Below is a small trained network, with its code and all its weights. Each question gives an input and a class and asks what happens when units are switched off, that is, made to give their printed mean instead of their output.

import numpy as np


def w(rows, s, z=0):
    codes = np.array(rows[::2]) - 128.0
    scale = np.full(codes.shape[1], s)
    scale[-1] = z or s
    return codes * scale


def norm(h):
    return h / np.sqrt((h * h).mean(-1, keepdims=True) + 1e-5)


def f(y):
    return y / 2 * (1 + np.tanh(0.7978845608 * (y + 0.044715 * y**3)))


def log_softmax(a):
    a = a - a.max(-1, keepdims=True)
    return a - np.log(np.exp(a).sum(-1, keepdims=True))


def net(x, mask):
    res = np.array(x, float).reshape(1, 8) / 4 @ E
    u = 0
    for l in range(2):
        y = f(norm(res) @ A[l][:, :-1].T + A[l][:, -1])
        res = res + np.where(mask[u : u + 6], y, B[l][:, -1]) @ B[l][:, :-1]
        u += 6
    return log_softmax(norm(res)[-1] @ U[:, :-1].T + U[:, -1])


A, B = {}, {}
E = w([
[60,42,2,166,180,171],'x0',
[128,124,129,129,128,131],'x1',
[117,120,113,226,6,60],'x2',
[128,125,127,126,127,129],'x3',
[128,127,131,124,130,128],'x4',
[227,33,149,187,170,81],'x5',
[97,55,140,41,92,92],'x6',
[124,128,131,130,131,134],'x7',
],0.0077)
A[0] = w([
[200,194,133,236,120,255,25],'L0N0',
[149,246,119,246,206,188,4],'L0N1',
[14,240,120,83,98,186,10],'L0N2',
[213,186,62,64,211,162,17],'L0N3',
[113,181,162,91,248,184,50],'L0N4',
[154,120,146,170,127,168,17],'L0N5',
],0.0079,0.0043)
B[0] = w([
[120,79,125,93,81,25,186],'L0N0',
[117,47,87,1,85,8,212],'L0N1',
[214,179,28,82,31,186,253],'L0N2',
[75,76,218,184,135,138,182],'L0N3',
[48,146,186,140,144,177,232],'L0N4',
[175,119,94,160,149,89,101],'L0N5',
],0.0095,0.0041)
A[1] = w([
[119,83,147,33,134,145,139],'L1N0',
[184,234,186,99,116,110,115],'L1N1',
[149,142,117,226,53,100,107],'L1N2',
[83,138,9,150,176,157,66],'L1N3',
[224,79,117,173,155,113,1],'L1N4',
[186,67,179,153,181,123,50],'L1N5',
],0.014,0.0045)
B[1] = w([
[62,155,131,187,91,26,255],'L1N0',
[197,6,115,172,216,138,245],'L1N1',
[29,187,142,149,184,167,214],'L1N2',
[254,69,195,141,166,123,204],'L1N3',
[171,161,124,7,78,163,173],'L1N4',
[122,241,54,77,84,197,188],'L1N5',
],0.0097,0.0071)
U = w([
[164,203,58,73,111,174,165],'0',
[193,52,134,174,181,122,122],'1',
[42,180,134,169,170,135,226],'2',
[97,105,95,98,101,7,3],'3',
],0.015,0.0037)

Each question gives the input, the list of numbers given to net, and the class t.
The units are the neurons (one row each of A and B). Each row of codes is followed by its name. A weight is (code - 128) times the scale printed after its matrix; where a second scale follows, it is the last column's (A, B and U).
mask holds one flag per neuron, layer by layer. A switched-off neuron (its flag False) gives its mean, the last column of its row in B, instead of its output. The means were averaged over made-up inputs and are rounded, as every weight is.
A unit's drop is (log p(t) with every unit on - log p(t) with that unit switched off) / (log p(t) with every unit on - log p(t) with every unit switched off).
The circuit of an input: a set's keep is (log p(t) with only the set's units on - log p(t) with every unit switched off) / (log p(t) with every unit on - log p(t) with every unit switched off). Starting from all 12 units, units are removed one at a time, each time the one whose removal leaves the highest keep (on an exact tie, the one counted first), for as long as the keep stays at least 0.8.
circuit, biggest first: the units of the circuit, biggest drop first
most important unit: the unit with the biggest drop
k most important neurons: the k neurons with the biggest drops, biggest first
k most important neurons of layer l: the k neurons of layer l with the biggest drops, biggest first
drop when u is switched off: that unit's drop, to one decimal
input [1,-6,-6,-1,-5,6,3,-5], class 0: most important unit : L1N5
input [4,-3,6,0,5,-4,5,-6], class 2: circuit, biggest first : (L0N1, L1N2)
input [-5,-8,6,8,2,1,2,0], class 2: 2 most important neurons of layer 0 : (L0N2, L0N1)
input [1,-5,6,-2,5,-4,6,3], class 2: circuit, biggest first : (L0N1, L1N2)
input [8,4,4,-6,1,-1,-6,1], class 1: 2 most important neurons of layer 1 : (L1N3, L1N0)
input [-5,0,0,6,-5,3,4,3], class 1: 2 most important neurons of layer 0 : (L0N1, L0N0)
input [1,6,0,-4,-2,2,-1,5], class 0: 2 most important neurons of layer 1 : (L1N4, L1N1)
input [0,-4,8,-8,-5,-6,7,-7], class 2: circuit, biggest first : (L1N2, L0N1)
input [2,-3,3,-2,-8,3,-2,-6], class 0: 3 most important neurons : (L1N4, L0N4, L1N0)
input [-6,-8,-4,7,3,-6,-7,6], class 3: circuit, biggest first : (L0N1, L0N0)
input [5,-7,1,8,5,-4,-3,3], class 1: 3 most important neurons of layer 1 : (L1N3, L1N5, L1N4)
input [5,-6,-5,-6,-7,-4,-7,2], class 3: circuit, biggest first : (L0N1, L1N0)
input [4,-2,6,-8,-7,-5,6,-8], class 2: 2 most important neurons : (L0N1, L1N2)
input [-5,-5,7,4,-1,6,-7,5], class 2: most important neuron of layer 0 : (L0N2)
input [5,3,1,-2,4,-8,3,5], class 0: 2 most important neurons : (L0N2, L1N1)
input [-7,2,-2,5,8,8,5,-8], class 0: 3 most important neurons of layer 1 : (L1N5, L1N4, L1N3)
input [3,1,7,-8,6,8,-8,4], class 0: 2 most important neurons of layer 1 : (L1N4, L1N0)
input [1,-5,-4,-3,1,-7,-8,5], class 3: 3 most important neurons : (L0N1, L0N0, L1N0)
input [7,-8,1,-7,5,-6,0,1], class 1: 4 most important neurons of layer 1 : (L1N3, L1N5, L1N4, L1N2)
input [-8,0,3,-1,1,-6,3,-2], class 1: most important unit : L1N1
input [-1,3,4,8,8,6,-6,-4], class 0: 2 most important neurons : (L1N4, L1N0)
input [2,-4,0,-1,8,6,-6,-1], class 0: 4 most important neurons of layer 1 : (L1N4, L1N5, L1N0, L1N1)
input [-4,3,1,7,6,0,-5,1], class 3: 2 most important neurons : (L0N1, L0N0)
input [4,6,3,8,6,-3,-3,5], class 1: 2 most important neurons of layer 1 : (L1N3, L1N5)
input [-3,6,6,-5,-7,-1,0,6], class 2: drop when L1N2 is switched off : 1.0
input [-5,1,3,5,-3,-3,3,7], class 1: drop when L1N1 is switched off : 1.2
input [2,6,0,1,-7,-1,-7,6], class 3: drop when L0N4 is switched off : 0.0
